[-11  -6  37   6  16  -3 -33  28 -11  -5  16 -23  -4   4  32  20] | V K
[-60 -23 -33   4  -1 -21 -12   5  13  33   6 -16  58  -3  14  -1] | M R
[-42  12 -25  -3   5  -9 -16  25   5  -1  28 -30 -16   2  28  -9] | V Z
[-63 -22  -6  36  17  -8  -2   0 -24  32  17 -30   2 -10  32 -10] | M E
[-61  -6 -42  -5  26 -25 -16  28  16  20  17 -32  29 -10  19 -10] | V W
[-108   -7  -33   25   17  -28  -30   44   -3    6   21  -30    8    8
   33   -6] | V W
[-91  -8 -43   0  29   2  -8   8 -13  -1  16 -37 -13   6  17 -38] | V K
[-90 -18  -3  20  22 -10 -33  11 -50  24   8 -24 -14  -3  52 -29] | M G
[-91 -40 -40  25  32  -7 -17  12   0  15   6 -54   0  16  23 -16] | V K
[-68 -33 -22  15   9 -20   2  16  13  32  30  -3  11  13  50   6] | M G
[-81 -14 -35  24  15 -27 -18   1 -41  11  22 -30  14  -9  34   1] | M G
[-34  15  -6  17  42 -12 -41  61  17 -20  22 -29 -27  19   8  26] | V K
[-81  -8 -31  19   9 -15   0   9 -72   8  -5 -31  12 -11  21  -1] | M R
[-70   3 -32   5  14 -13 -11  23  13  -7   7 -23  -8   6  43 -31] | V W
[-70  -2 -19  19  17  -1 -43  27 -19 -19  15 -34 -22 -14  12  -3] | V K
[-49 -41 -26  25  21 -18 -19  28  24  19  -1 -25  22 -10  23 -17] | V K
[-109  -28  -56    0   23  -19   11   20   -7   20   19  -41   17   -9
   16  -28] | M E
[-50  -7 -10   5  18 -33  -8  12 -43   5  18  -5 -23 -17  16  23] | M G
[-92  -9   8  15  20 -19   6   4   9  24  16 -21   4   0  11 -16] | V W
[-74 -14 -44   6  22  -6  -9  14  30  16  13 -16  24  13  24 -15] | V Z
[-49   1 -20  12  -7   1 -14  10 -29  -9  27  17 -10 -17  16 -12] | M G
[-62 -20 -12   4  14 -34 -11   9 -19  70  20 -30  22 -26  22 -27] | M E
[-42  11 -27  10  15   1 -18  37  11  -3   8 -24 -25  -8  17  14] | V Z
[-50 -20 -31  25  22 -19  -4  11 -42   4  13 -18  -2  -4  31   7] | M R
[ 51 -37 -22  26  33 -23  -6  14 -23  12  10 -21  10  -3  15  -8] | M E
[-71 -24 -20  75  17 -38 -14  18  -7   5  18 -38  -9  -2  39  27] | M G
[-63  34  -4  34  33 -11 -44  42 -25   2  18 -47  -4  10  20  13] | V K
[-55  -7 -26  21  18  -4  -5  29 -35   8 -15 -26   0  30  26   1] | M R
[-64  13 -43  19   7  -3 -22  31  -2 -12  22 -42 -15   1  35 -25] | V K
[-31  -2 -19  23  20 -25   7   1  15  18   7 -16  26 -13  29   8] | M R
[-36  20 -22  -4  25 -12 -12  29 -10 -13  36 -17 -26 -22  25 -10] | V Z
[-58   5 -40  24   0  -2 -28  35 -19   8  17 -26 -33   1  10  -9] | V W
[-58 -21 -47  40  21   1   0   5 -49   5  28 -26 -11  -7   8 -15] | M R
[-13 -22 -25  39   3 -25  -9  19 -25  13   3 -49  11 -22  24  48] | M E
[-59   3 -35   3   5 -14  -1  10 -24  22   5 -13 -19  -7  -3 -35] | M G
[-72 -26 -30  19  17 -21   9  -4   9   7   8   1   5  14  22  -9] | M E
[-49 -16 -66  19  24 -24 -23  34  13  16  23 -47   7   0  42  22] | V K
[-45  13 -21  13   1 -14  -4   9  45 -35  13 -29  -3   7  24  -9] | V Z
[-66 -26 -26  16  15 -18   3  12 -16   9   8 -21  -5   4  39  10] | M R
[-73 -23 -51   6  29 -10 -11   8 -59  -4  17 -39 -19 -12  24   4] | M G
[-53   9 -35  18   4 -12  -6  39  40  30  39  -6  28  -2  19   7] | V Z
[-63  -7 -41  18  20  -6 -23  34 -27  -3   7 -44  38   1  28  -1] | V K
[-26  12 -25   4  10  -7 -24  16  32  12  16  -8 -12  12  42 -11] | V Z
[-69  26 -54   7  22  -2  -9  22   2 -21  19 -24  -8  17  28  -1] | V Z
[-68  -8 -36  25  20 -11 -31  29 -11   2 -12 -28 -50   8  23   1] | V K
[-28  31 -30  -9  11  -1 -25  17   1  12  -4 -24 -25   3  14 -15] | V Z

[ -3 -30   2  -4  -9   1   0  -1  -3   9  -4  10   8   5   2  -4] | F <90>
[ -4  15  10   2   2  -2   3  -5  15   4   1  11 -13  -1   1  -2] | F <102>
[  7  11  -8   0  -4  -8   2   6  21 -14   0   4   6  -5   0  -3] | L <99>
[  1  74 -22 -13 -11  -6   7  -5  43  -2  -8  19 -24   9  13  32] | F <90>
[  0 -56  -4  -3  -7   5   4 -12   0  13  -4   9  -2 -12   8  -2] | F <90>
[  8   9 -10   7  -7  -1  -6   3  10 -19  -1  18  11  -4  -6  -9] | L <98>
[  4  29 -11   2  -9   2   1   7  28 -22   3   2   7  -2   2   6] | L <99>
[ -8  43 -17   6  -6  -4   5  -6  18 -14   8 -11   4 -16  -3 -12] | L <98>
[ -2 -11  -1  -3 -12   8   9 -10 -15  32   2  14   0 -12   6   0] | F <90>
[-13 -25  -7  -1   8  12  -1  -3 -17   4  -8  16  -9  -3   1   2] | F <90>
[  5  40  -1  14  -8  -1  -8   2  -7 -12   0  22   0 -13   5   1] | H <101>
[  1 -32 -10   9   7   4   3   4   6  -3  -4  10  19 -20  -1  -7] | L <99>
[ -1  10   2   2  -2   2  -4  -1 -23  -3  -3  17  17   0   5  -4] | H <101>
[ -6  -4  -5 -15  -1   3   4  -2  27   7  -1  25  -8 -22  10  -3] | F <90>
[  3  21  -2   0  -3   6  -6   6 -24 -15  -7  19 -10   4   7  -7] | H <101>
[  1  46 -23   6   3  -6   3   1  27 -23  -2  -7   7   1  -4   2] | L <99>
[ -7 -39   9   3   5   0 -10   7 -45  -2  -4  15   7  -9   9  -1] | H <104>
[ 34   5  -5   4   4   2  -3   4  11 -15   1   7  12 -15  -2  -3] | L <99>
[ -3  16  -7   3   5   1   7  -8  16 -17   2  25  -7  -2   1   6] | F <102>
[  0 -46  13   1  -5  10  -7  10 -37   5  -4  15  16  -5   4  -5] | H <101>
[ -5 -19  19   4  -1   3  -3   3 -41   5  -2   9   8  -3  11   0] | H <104>
[-12   0 -17  -5   3   1   4  -5   0   6   3  16  -8  12   2   6] | F <90>
[  5  -2 -10  14   7  -7   9  -2 -10 -14   0   6  22 -35   0  -2] | L <98>
[  2  19 -11   4  -7   2 -30  -4  24 -26  44 -10  10 -22 -10 -12] | L <98>
[ -3  27  -3  -2  -1  -1  -4   6 -17 -28  -6   5   3  17 -13   3] | H <101>
[  5 -36  10   0   6  -5  -8   4 -44   5  -7   9   4  -3  11   3] | H <104>
[ -2  31 -10   3  -3  -6   0  -3  26 -14   8  -8   0 -10  -5  -6] | L <98>
[ -2 -17   0   5   1   7  -1   0 -13 -15   0  21   3 -10   7  -4] | H <101>
[ -6  -7 -16   2  -5  -6   2  -5  29  10   2 -10 -13   0 -16   7] | L <99>
[ 4 -6 -1 20  6  1 -1 -9 -2 27  5  6 12 -3  6  0] | F <102>
[ -6 -21   7  -3   7   3   9  -3 -10   8   2  -4  -6   6  24  -3] | F <90>
[  7  -3  -1   4  -3   5  -2  -2 -23   0  -8  24   2  -5   5   2] | H <101>
[ -6  13 -13  -3   4  -6   5  -8  19 -10   2   7  -7  -1 -39   3] | F <102>
[ 3  1  0 -3 -1  9  4 -3 18  8  5  8 -2 -5  2 -9] | F <102>
[  5  25 -15   0  -5  -3   8   5  27 -18   6  -1  11   1  -9   3] | L <99>

[  1  22 -13 -15  10  37  20  -5   0  49   6   5   3  25  46 -39] | S Z196
[-20  20  -1 -10  14  44  26 -11  12  -3 -19 -15  14   9  32 -39] | P Z979
[-13  16  -3  -9   6  18  24   4  -7   6  -6  -2   5  26  15 -25] | P Z865
[-11  29 -45 -12  -1  27  34  -6  -8  46   0   9 -15  30  45 -44] | S Z124
[  4  25 -20   5  11  52  19   2 -14  41  -4  21   0  33  46 -49] | S Z124
[-20  35   4 -20  10  46  56 -12   5  16 -15   9   4  59  43 -43] | P Z979
[  4  26  -1 -24   9  31  20   2   0  30 -13  19  -6  24  28 -37] | S Z196
[  6  26 -14 -18   9  43   9  -4  -6  32   5  10  -3  30  38 -47] | S Z196
[  9   9 -13  -2  -3  21 -16   0 -15  18   2   9 -13   7  14 -16] | S Z124
[-27  16  15  -3   0  26  36  -5  -2   4  -5 -14  -1   4  23 -26] | P Z865
[-26  -1  -8 -10   4  19   1   5   2   0  20 -19   6  32  20  14] | P Z979
[-13  23  -9 -14  14  47  32  -1 -17  26  -4   8  15  67  42 -28] | P Z285
[-25  19   0 -15   8  35  32  -8  10  27  -4 -23  16  44  57 -23] | P Z979
[-24  21  12 -28  -1  16  34   0  -1  19  -4  -9  -2  32  29 -12] | P Z285
[-15  19 -14 -14  14  49  25   2   7  14  -4  -3  15  50  44 -29] | P Z979
[  7  24 -12 -11  21  45  25 -10  19  64  13 -21  15  32  65 -70] | S Z196
[ 13  -1 -22  14  18  38 -21  -5   1  42  11  -4  13  -1  38 -37] | S Z124
[  5  15 -13  -6   6  26  11  -1 -14  25   1  20 -10  49  36 -37] | S Z124
[  5  36 -24 -18  14  57  25  -1 -13  50   5  23  -2  43  50 -65] | S Z196
[  3  24  -1 -13   1  30  -2   1 -13  46   6   3  -6  19  21 -31] | S Z196
[-13  12  -8  -3   9   9   2  10 -26 -12  -1   9   0  41   3   5] | P Z285

[ -4  -1   3  -4  23  18   2  -7   4   5  -6   3   7  12 -18  28] | Z820 Z393
[ -2   3  16  -3 -13 -48  10 -10 -26  10 -17   8  -4 -11   9 -16] | Z972 Z611
[ -2   0  11   3  -8 -27   0   3 -10   2 -13   8  -1  -6  14 -15] | Z972 Z612
[ -2   2  -6  -7  18  11  -4 -17   8  -9  -5   9  16   0   0  -3] | Z820 Z393
[  3  -7  13   2  11 -10 -11  -9 -10  -2  -5   8   1   1 -13   0] | Z972 Z611
[  0  -4   8   3 -13 -25  10  -3 -10   2  -8   2   0  -3   8  -8] | Z972 Z612
[  2  -2  13   3   5 -18  -7 -12 -13  -4  -9   3   9  -5  -3  -6] | Z972 Z611
[ -2   2   0  -9  16  10  -1 -24   7  -1 -11   7  36   2  -1  -1] | Z820 Z393
[  0   5  12  -4  29  15 -16 -13   6  -1  -8   5   9   4 -14  14] | Z820 Z393
[ -8  12   0  -7  -7  -3  10   0  -5  12 -20  10  10 -13  13 -23] | Z820 Z393
[  3  -6  18   5   1  -2 -21 -16 -15  -7  -7   4   3  -4 -18 -10] | Z972 Z354
[ -5   6  13  -5  34   7 -16  -3  -4   4 -11  12   4   2 -22  10] | Z820 Z393
[ 13   2  15  -2  31  11 -20 -12  -4   5 -12  17   8  -4 -15   7] | Z820 Z409
[  0  -2  11   1   9 -13 -14  -6 -19   2 -11  11   3 -14  -5 -12] | Z972 Z354
[  3  -5  10   2  -9 -11  -5 -15 -11   5 -19   6   8 -10   1 -17] | Z972 Z354

[  8 -14 -19  -3  23  -3   1 -55  16  27 -51  19   5 -14   6  17] | T Z818
[ -1 -15   1  -5   6   1  -6  17  11  26  16 -11  -1  -4  10 -16] | X Z867
[ -3 -10  -5   6  33   6 -12 -19 -10  -2 -13   6   4   2 -20 -10] | T Z515
[  0  35   8   1 -10   0  -5  23 -18  -9  41 -15   0   9  18 -21] | U Z911
[ -6  32  -9  18 -26   7   9  24 -32 -14  65 -11  -5  22  29 -19] | U Z943
[-21 -28  22   4  22  19 -15  14  -4 -28 -36   0  16  -4 -26  11] | T Z537
[ -3 -12  -9   4  -1   1   1 -28  11   4 -17   1  -2  -3  35 -22] | U Z943
[-11 -27  21   7   4  11 -13  37   0  -1  33 -10  14   7  -3 -22] | X Z867
[ -5 -12   9   8   7   4  -9 -30  -3 -16 -12   2   2  -5 -12   0] | T Z515
[  1  20   3   2  -7  -4   0   8  -4   0  10  -2   5  -1  28 -13] | U Z911
[ -6 -27  18 -13 -13  -1  -7 -24  22  12 -51   6   5 -29  31   3] | U Z402
[ -3 -23 -19  23 -25  -1  18   7  -6  -8  14   4 -10  10  35   6] | T Z537
[  3  -9  -3  -1  -3   7   0  13 -31  -5  20   2  -4   5   1 -25] | U Z943
[ 4 -8 -9 -2 10 -3 -1  8 11 41 29 -8  7  5 16 -7] | X Z867

[ 13   1   1  -5 -11   5   5 -27 -14  -4  11   1 -22   1   8 -10] | [41] Z907
[  1   0  -6 -11 -10  -6  15  -2   5  -1   9   4  33   3   7   0] | [46] Z85
[  3   5  -1  -1   0 -13  14   3  10  -6  35   6  47  -4  14  -3] | [46] Z311
[ 15  13   1  -8  -1  -6   1 -25 -21   1  14   1   1  -2   7  -3] | [41] Z367
[19  0 -3 -4 -5  1  6 -6  5 -2 22 -5 24  1 11 -2] | [41] Z367
[ 7  2  0 -9  0 -8 16  2  0  1  0  7 28 -3  5  5] | [46] Z394
[13  1  2 -9 -3 -3 18 -7 10  3 14  7 -2 -8 16  3] | [46] Z394
[11 -5 11  0  2  6 -7 -9  3 -1 -3 -9 20  2 -3 -8] | [42] Z566
[  6   6   5  -5  -9  -1   3 -22   1  -7  19  -9  11   3  10  -2] | [41] Z907
[ 13   0  -1   4   4   4 -11 -27  -6   4   2   3 -16   4  -7  -2] | [42] Z696
[  6   6  -2 -10  -5 -14  18  -3  -3   1  11   7  18   1   4  -8] | [46] Z394
[ 17  -5   5   3  -1   3   1 -18  -4  -3  16  -2   4  -2   7  -5] | [41] Z907
[  9  -3   9   0   1  -6   9 -23 -25  -7   6  -7  -5   1   8 -11] | [41] Z907
[ 8 -4  1 -2 -3 -2 -3 -7 -1  0  6 -7  9  3 -4 -4] | [42] Z566
[  3   5   2  -9   2 -12  18  -5   3   1   7   5  46  -4   6  -7] | [46] Z85
[ 11   4   1  -5  -3 -11  14  -2   4  -4  12  -5  30  -3  10  -1] | [46] Z311
[ 5  2  3 -9 -1 -9 17 -2 17  4  3  4 36 -3  8 -2] | [46] Z311
[ -3   0  -3  -4   1 -14   7  13   7  -2   0  -3  21  -4   2   5] | [46] Z85
[  9   6   5   1  -1  -6   7 -12  -4  -5  13  -1  -6  -2  11  -8] | [41] Z530
[ 15  -4   1   4   2   1  -9 -22 -10   1   0  -4 -13   1  -1  -4] | [42] Z696
[ 15   2  -1  -7  -5   3   2 -20 -19  -2   7  -5  11   2   9  -4] | [41] Z907
[ 16   0   6  -5   3  -5   3 -13  12  -7   7  -3  14  -2  11   6] | [41] Z530
[ 18   0   1  -2  -3  -3   0 -15 -10   1   2  -7  -4   5  -1   2] | [42] Z566
[ 14  -7   5  -2  -5  -2  10  -4   1  -3  15 -12   7   4   5  -3] | [41] Z530
[ 18   5  -1 -12   2  -9  -2 -25  -4  -3   2  -2  30   0   0  -6] | [42] Z566
[ 13   3  -5  -3  -8  -1   6 -15  -4  -4  14  -1   5   1  10   0] | [41] Z367
[ 10   8   3  -2   1  -6   1 -29  -9  -6  -3  -5  14   2   5  -4] | [42] Z566
[ 29   9  -5  -3   5  -1   7 -26  11   2  -6  -5  28   1  -3  -2] | [42] Z566
[ 16  -3   6  -2  11   3  -1 -12   5   2  -3   3  -3   0   4   0] | [42] Z566
[ 21   5   8  -3  -8  -4   9 -25  -5  -3  11  -7  19   4  10  -2] | [41] Z907
[ 2 -4 -1 -6 15 -5 13 11  8 -1  0  4 10 -8  6  0] | [46] Z85
[ 10  -2   2   0  12   0   8 -25 -14  -1   0   0   9  12   1   0] | [42] Z696
[  8   0   5  -6 -21  -5   1  -5  -3 -11  10 -10  -1   0   7  -5] | [41] Z907
[10  8  3 -5  6  0 12 -4  6  1  7  4 21 -4 11 -1] | [46] Z311
[ 13   2   0   1  -1  -3  12 -20   8   0  10  -5  27   1   3  -6] | [41] Z530
[ 14   2   2  -1   6 -10  14 -12  14   2  -7  -3  10   3  -2  -1] | [42] Z136
[  5   0   3  -7   2  -5  -5 -16  -4   1  -8   2   4   5  -5   2] | [42] Z136
[ 19   0  -1   2   8   0   9 -23   2   0  -7  -5   0   9   1  -2] | [42] Z136
[ 1  2  5 -7  1 -2 11  8  4 -2 16  5  8 -6  5  2] | [46] Z311
[ 24   2  -4  -7   0 -13   2 -33   6   2  -4  -2  26   5   0  -1] | [42] Z696
[ 5  2 -2 -4 -2 -5 18  0 16  4  5  6  9 -6  0 -2] | [46] Z394
[ 13  -7   0  -1   1   1   6 -15  -7  -4  14   5   6   1   6   0] | [41] Z367
[  8   3   1  -9  -5 -10  14  -6   8   2  12  19  25  -4   7  -7] | [46] Z394
[ 17   4   6  -2   3  -3   2 -23  -5  -3  13  -7  10  -4   6  -2] | [41] Z907
[ 12   1   2  -1  -8  -5   2 -20 -10  -9  14  -2   7   0   2  -4] | [41] Z907
[  6   1  -3   0   7  -3   9   2   3   1  -3 -11  22  -4   0  25] | [46] Z85
[ 12   1  -3   0  -7   1   0 -25   2  -1   4  -4  27   4  -3  -6] | [42] Z696
[ 15  -1  -2  -2   1   0  -1  -8   6   7 -11   1   6   0  -7  -6] | [42] Z136
[-3  3  0 -1  1  0 17 10 10  4  3  2  3 -3  0 -4] | [46] Z394
[ 12   4   1  -1   3  -7  -3 -23   3   2  -7  -5  39   2  -1  -3] | [42] Z136
[  2   4  -4  -6   7 -11  15  14  16  -4  10   7  38  -3  12   0] | [46] Z85
[  8  -2   8   1   5   0   2 -26 -12   1   5  -3 -16  -2   9   0] | [41] Z907
[ 13   2   8  -2 -11   0   0 -18  -9  -2  21   3   2   4   6   0] | [41] Z907
[ 12  -1  12   5  -3  -1   1 -18   1   2   6  -4   3  -1   2  -4] | [41] Z367

[  0   0  -7   0  18 -19   2   7   9  -2   3  -3   4  33   0   2] | A Z781
[ 57   5  -2   7  33  19   0  21  13 -17  10  -5 -18 -48   3  -8] | A Z238
[ 18  -4  21   2  18 -67  -1 -13  11   0   4   4  29  21  -7   2] | Y Z240
[  0  -4 -12   7  19 -36   2   6   9  -4   6   3  13  33   0  -1] | A Z781
[ 61  -9  16   7  14 -53  -3   3  14 -10   3   4   1 -33   4  -1] | Y Z240
[ 48  -5   7   4   9 -48  -1   5   6  -8   0   7 -11 -11   5   2] | Y Z240
[  -1   -5   23   -5   -8 -101   -4  -26   17   10    8    8   39   17
   -9    2] | Y Z240
[ 16   3   6   0  26 -36   1   4  10  -2   6   1  16  43   1  -1] | A Z781
[ 60  -2  23   0  11 -45  -4   2  10  -5   3   3   1 -17   3   2] | Y Z240
[ 99   0  17  -2   5 -41  -5  11  -5 -10  26   1 -18 -90   7  -1] | Y Z34
[15 19 19 11 -7  9  0 -6 10 10 -2 -1  0 73  7 11] | Y Z34
